Below are the code and all the weights of a small trained network. Each question names an input and a class and asks about switching units off, where a switched-off unit gives its printed mean instead of its output.

import numpy as np


def w(rows, s, z=0):
    codes = np.array(rows[::2]) - 128.0
    scale = np.full(codes.shape[1], s)
    scale[-1] = z or s
    return codes * scale


def norm(h):
    return h / np.sqrt((h * h).mean(-1, keepdims=True) + 1e-5)


def f(y):
    return y / 2 * (1 + np.tanh(0.7978845608 * (y + 0.044715 * y**3)))


def log_softmax(a):
    a = a - a.max(-1, keepdims=True)
    return a - np.log(np.exp(a).sum(-1, keepdims=True))


def net(x, mask):
    res = np.array(x, float).reshape(1, 5) / 4 @ E
    u = 0
    for l in range(2):
        y = f(norm(res) @ A[l][:, :-1].T + A[l][:, -1])
        res = res + np.where(mask[u : u + 16], y, B[l][:, -1]) @ B[l][:, :-1]
        u += 16
    return log_softmax(norm(res)[-1] @ U[:, :-1].T + U[:, -1])


A, B = {}, {}
E = w([
[128,128,128,128],'x0',
[130,128,127,123],'x1',
[72,207,100,89],'x2',
[252,183,152,151],'x3',
[101,147,229,89],'x4',
],0.011)
A[0] = w([
[98,18,148,146,152],'0.n1',
[228,133,174,162,107],'0.n2',
[147,98,90,174,104],'0.n3',
[124,124,127,133,93],'0.n4',
[122,146,134,119,84],'0.n5',
[127,124,5,156,221],'0.n6',
[124,134,96,101,96],'0.n7',
[50,215,96,121,126],'0.n8',
[109,140,93,113,141],'0.n9',
[178,127,58,151,82],'0.n10',
[112,239,128,189,76],'0.n11',
[126,99,122,131,60],'0.n12',
[178,168,97,153,110],'0.n13',
[181,103,98,127,139],'0.n14',
[187,251,104,84,2],'0.n15',
[106,137,220,107,224],'0.n16',
],0.017,0.0039)
B[0] = w([
[169,50,133,42,227],'0.n1',
[121,253,86,159,250],'0.n2',
[104,63,118,156,172],'0.n3',
[119,121,126,126,122],'0.n4',
[126,126,134,126,127],'0.n5',
[175,190,68,32,254],'0.n6',
[129,138,109,124,137],'0.n7',
[45,182,126,194,238],'0.n8',
[111,148,91,122,158],'0.n9',
[104,54,160,180,194],'0.n10',
[155,79,130,58,185],'0.n11',
[137,105,119,129,127],'0.n12',
[69,96,130,168,191],'0.n13',
[88,97,103,164,178],'0.n14',
[177,13,139,57,225],'0.n15',
[119,168,227,112,233],'0.n16',
],0.024,0.0086)
A[1] = w([
[131,124,120,131,102],'1.n1',
[170,155,222,195,61],'1.n2',
[130,134,133,130,88],'1.n3',
[145,155,141,57,163],'1.n4',
[86,109,103,250,46],'1.n5',
[100,241,85,140,25],'1.n6',
[15,133,151,241,5],'1.n7',
[135,61,156,129,84],'1.n8',
[79,117,147,179,103],'1.n9',
[88,159,51,146,162],'1.n10',
[162,208,110,148,75],'1.n11',
[157,92,82,135,73],'1.n12',
[210,143,176,98,7],'1.n13',
[70,59,174,123,52],'1.n14',
[114,104,229,115,79],'1.n15',
[94,185,167,125,229],'1.n16',
],0.018,0.003)
B[1] = w([
[121,123,132,124,124],'1.n1',
[100,138,3,79,188],'1.n2',
[131,124,120,138,121],'1.n3',
[129,58,136,176,237],'1.n4',
[101,32,111,245,185],'1.n5',
[193,239,81,145,254],'1.n6',
[34,41,192,38,229],'1.n7',
[150,181,85,124,175],'1.n8',
[91,89,145,126,156],'1.n9',
[189,178,200,215,232],'1.n10',
[129,171,66,93,185],'1.n11',
[70,107,132,48,178],'1.n12',
[125,154,204,172,182],'1.n13',
[161,224,138,142,182],'1.n14',
[188,137,182,236,225],'1.n15',
[118,88,67,58,244],'1.n16',
],0.03,0.0077)
U = w([
[151,63,97,68,177],'0',
[135,226,89,144,250],'1',
[183,144,249,159,168],'2',
[13,159,214,91,3],'3',
[78,83,113,252,22],'4',
],0.023,0.0037)

Each question gives the input, the list of numbers given to net, and the class t.
The units are the neurons (one row each of A and B). Each row of codes is followed by its name. A weight is (code - 128) times the scale printed after its matrix; where a second scale follows, it is the last column's (A, B and U).
mask holds one flag per neuron, layer by layer. A switched-off neuron (its flag False) gives its mean, the last column of its row in B, instead of its output. The means were averaged over made-up inputs and are rounded, as every weight is.
A unit's drop is (log p(t) with every unit on - log p(t) with that unit switched off) / (log p(t) with every unit on - log p(t) with every unit switched off).
The circuit of an input: a set's keep is (log p(t) with only the set's units on - log p(t) with every unit switched off) / (log p(t) with every unit on - log p(t) with every unit switched off). Starting from the 12 units with the biggest drops (on a tie, the unit counted first), units are removed one at a time, each time the one whose removal leaves the highest keep (on an exact tie, the one counted first), for as long as the keep stays at least 0.8.
units of the circuit, in order: the units of the circuit, biggest drop first
most important unit: the unit with the biggest drop
top k neurons: the k neurons with the biggest drops, biggest first
top k neurons in layer l: the k neurons of layer l with the biggest drops, biggest first
drop when u is switched off: that unit's drop, to one decimal
input [8,-4,-7,1,-2], class 4: most important unit : 0.n15
input [-4,5,5,0,4], class 3: top 3 neurons : (0.n8; 0.n1; 0.n6)
input [-5,-3,7,1,-3], class 0: top 4 neurons in layer 0 : (0.n15; 0.n11; 0.n2; 0.n6)
input [2,-6,6,0,3], class 3: top 2 neurons : (0.n8; 0.n1)
input [-2,7,4,8,-2], class 0: top 2 neurons : (0.n15; 0.n16)
input [-1,4,0,-6,6], class 2: top 2 neurons in layer 0 : (0.n2; 0.n1)
input [7,6,-6,1,-7], class 4: top 2 neurons in layer 0 : (0.n10; 0.n15)
input [6,-2,2,8,-2], class 0: top 3 neurons : (0.n15; 0.n8; 0.n16)
input [7,6,0,-5,-6], class 0: top 2 neurons : (0.n2; 0.n1)
input [6,7,-2,4,-5], class 4: top 2 neurons in layer 0 : (0.n10; 0.n13)
input [-3,-2,2,1,-8], class 0: top 2 neurons : (0.n2; 0.n6)
input [-6,2,2,4,-8], class 0: top 2 neurons in layer 0 : (0.n6; 0.n8)
input [3,-4,7,4,-1], class 0: drop when 0.n15 is switched off : 1.3
input [-6,8,4,8,-7], class 0: units of the circuit, in order : (0.n15)
input [0,7,5,2,-8], class 0: drop when 0.n6 is switched off : 0.6
input [1,-8,-1,3,7], class 1: drop when 1.n2 is switched off : 0.1
input [-8,7,7,8,-7], class 0: drop when 0.n15 is switched off : 1.1
